Below is a small trained network, with its code and all its weights. Each question gives an input and a target symbol and asks what happens when units are switched off, that is, made to give their printed mean instead of their output.

import numpy as np


def w(rows, s, z=0):
    codes = np.array(rows[::2]) - 128.0
    scale = np.full(codes.shape[1], s)
    scale[-1] = z or s
    return codes * scale


def f(y):
    return np.maximum(y, 0)


def softmax(a):
    e = np.exp(a - a.max(-1, keepdims=True))
    return e / e.sum(-1, keepdims=True)


def log_softmax(a):
    a = a - a.max(-1, keepdims=True)
    return a - np.log(np.exp(a).sum(-1, keepdims=True))


def net(x, mask):
    ids = ['βηθλμξψ'.index(c) for c in x.split()]
    T = len(ids)
    res = E[ids] + P[:T]
    r = res
    for j in range(2):
        rows = slice(2 * j, 2 * j + 2)
        q, k, v = (r @ M[0][rows].T for M in (Q, K, V))
        z = softmax(np.where(np.tri(T) > 0, q @ k.T / 2**0.5, -1e9)) @ v
        o = O[0][rows]
        res = res + np.where(mask[j], z, o[:, -1]) @ o[:, :-1]
    y = f(res @ A[0][:, :-1].T + A[0][:, -1])
    res = res + np.where(mask[2:10], y, B[0][:, -1]) @ B[0][:, :-1]
    return log_softmax(res[-1] @ U[:, :-1].T + U[:, -1])


Q, K, V, O, A, B = {}, {}, {}, {}, {}, {}
E = w([
[80,137,108,141,124,102],'β',
[167,180,188,139,183,215],'η',
[40,74,156,144,112,59],'θ',
[80,119,95,166,194,85],'λ',
[122,241,141,87,81,95],'μ',
[159,126,138,158,118,127],'ξ',
[134,188,148,155,115,5],'ψ',
],0.021)
P = w([
[185,99,60,119,254,75],'0',
[127,120,86,149,164,87],'1',
[127,127,133,154,144,102],'2',
[106,141,144,165,142,125],'3',
[81,151,147,168,130,123],'4',
[58,126,109,189,124,150],'5',
[58,157,123,202,107,119],'6',
[73,140,150,198,78,119],'7',
[61,131,164,145,124,167],'8',
[95,184,163,142,155,192],'9',
[85,142,89,183,157,175],'10',
[88,123,47,175,161,185],'11',
],0.0091)
Q[0] = w([
[153,36,53,164,30,108],'h1',
[40,146,253,182,94,76],'h1',
[165,62,162,238,109,29],'h2',
[78,188,46,174,161,151],'h2',
],0.006)
K[0] = w([
[66,143,41,54,255,135],'h1',
[65,134,146,189,35,177],'h1',
[46,65,127,162,132,160],'h2',
[111,209,249,58,136,201],'h2',
],0.0072)
V[0] = w([
[223,182,85,163,146,254],'h1',
[35,63,210,103,136,222],'h1',
[190,102,125,156,126,198],'h2',
[34,198,228,74,115,189],'h2',
],0.0063)
O[0] = w([
[16,68,254,154,38,115,10],'h1',
[184,82,148,82,186,172,119],'h1',
[192,187,155,117,176,77,75],'h2',
[58,14,102,62,69,141,150],'h2',
],0.0091,0.011)
A[0] = w([
[100,102,132,171,159,123,50],'n1',
[106,91,93,74,163,161,251],'n2',
[124,92,147,104,41,154,62],'n3',
[206,136,143,242,85,79,194],'n4',
[132,159,176,180,118,248,71],'n5',
[122,91,62,141,83,128,167],'n6',
[115,135,103,221,219,100,243],'n7',
[207,154,120,43,103,63,143],'n8',
],0.011,0.002)
B[0] = w([
[49,139,74,123,157,155,148],'n1',
[197,146,135,203,99,78,181],'n2',
[40,61,84,138,183,145,130],'n3',
[126,157,157,156,253,217,165],'n4',
[98,133,221,119,70,30,149],'n5',
[197,132,142,115,168,178,172],'n6',
[164,198,210,23,91,148,248],'n7',
[126,50,96,184,166,99,158],'n8',
],0.0072,0.018)
U = w([
[59,155,69,139,140,148,67],'β',
[79,116,151,125,140,70,181],'η',
[212,101,77,104,121,40,163],'θ',
[18,136,98,3,215,131,85],'λ',
[38,152,32,237,131,15,252],'μ',
[52,106,99,189,201,253,173],'ξ',
[73,164,73,184,215,64,41],'ψ',
],0.0057,0.0023)

Each question gives the input, a string of symbols that net reads in full, and the target symbol t.
The units are the heads (2 rows each of Q, K, V and O) and the neurons (one row each of A and B). Each row of codes is followed by its name. A weight is (code - 128) times the scale printed after its matrix; where a second scale follows, it is the last column's (O, A, B and U).
mask holds one flag per unit, heads first, then neurons. A switched-off unit (its flag False) gives its mean, the last column of its rows in O or B, instead of its output. The means were averaged over made-up inputs and are rounded, as every weight is.
A unit's drop is (log p(t) with every unit on - log p(t) with that unit switched off) / (log p(t) with every unit on - log p(t) with every unit switched off).
The circuit of an input: a set's keep is (log p(t) with only the set's units on - log p(t) with every unit switched off) / (log p(t) with every unit on - log p(t) with every unit switched off). Starting from all 10 units, units are removed one at a time, each time the one whose removal leaves the highest keep (on an exact tie, the one counted first), for as long as the keep stays at least 0.8.
circuit, biggest first: the units of the circuit, biggest drop first
k most important neurons: the k neurons with the biggest drops, biggest first
which heads matter: for each layer, one digit per head in row order, 1 if its drop is at least 0.15 and else 0, layers parted by /
drop when u is switched off: that unit's drop, to one decimal
input β θ θ λ θ ψ β η, target η: circuit, biggest first	[n5]
input λ μ ψ, target ψ: circuit, biggest first	[n4 h2]
input θ θ ξ β μ λ θ λ η θ μ λ, target θ: circuit, biggest first	[n2 h2]
input μ η ξ, target ξ: which heads matter	10
input θ μ μ θ η λ ψ θ λ θ λ, target θ: circuit, biggest first	[n2 n4 n7]
input θ ξ θ θ θ β, target θ: circuit, biggest first	[h1 n2 n4]
input ψ λ ξ, target ξ: 2 most important neurons	[n4 n2]
input λ θ ξ μ, target μ: which heads matter	00
input ξ β λ θ θ η, target θ: 2 most important neurons	[n5 n4]
input η θ μ, target μ: circuit, biggest first	[n7 n8]
input η ξ λ, target λ: 3 most important neurons	[n7 n2 n1]
input θ ψ ξ θ θ, target θ: drop when n2 is switched off	0.3
input θ θ θ θ η η μ θ β θ β, target θ: drop when n6 is switched off	0.1
input μ η ψ ψ θ β θ θ θ η, target θ: drop when h2 is switched off	0.0
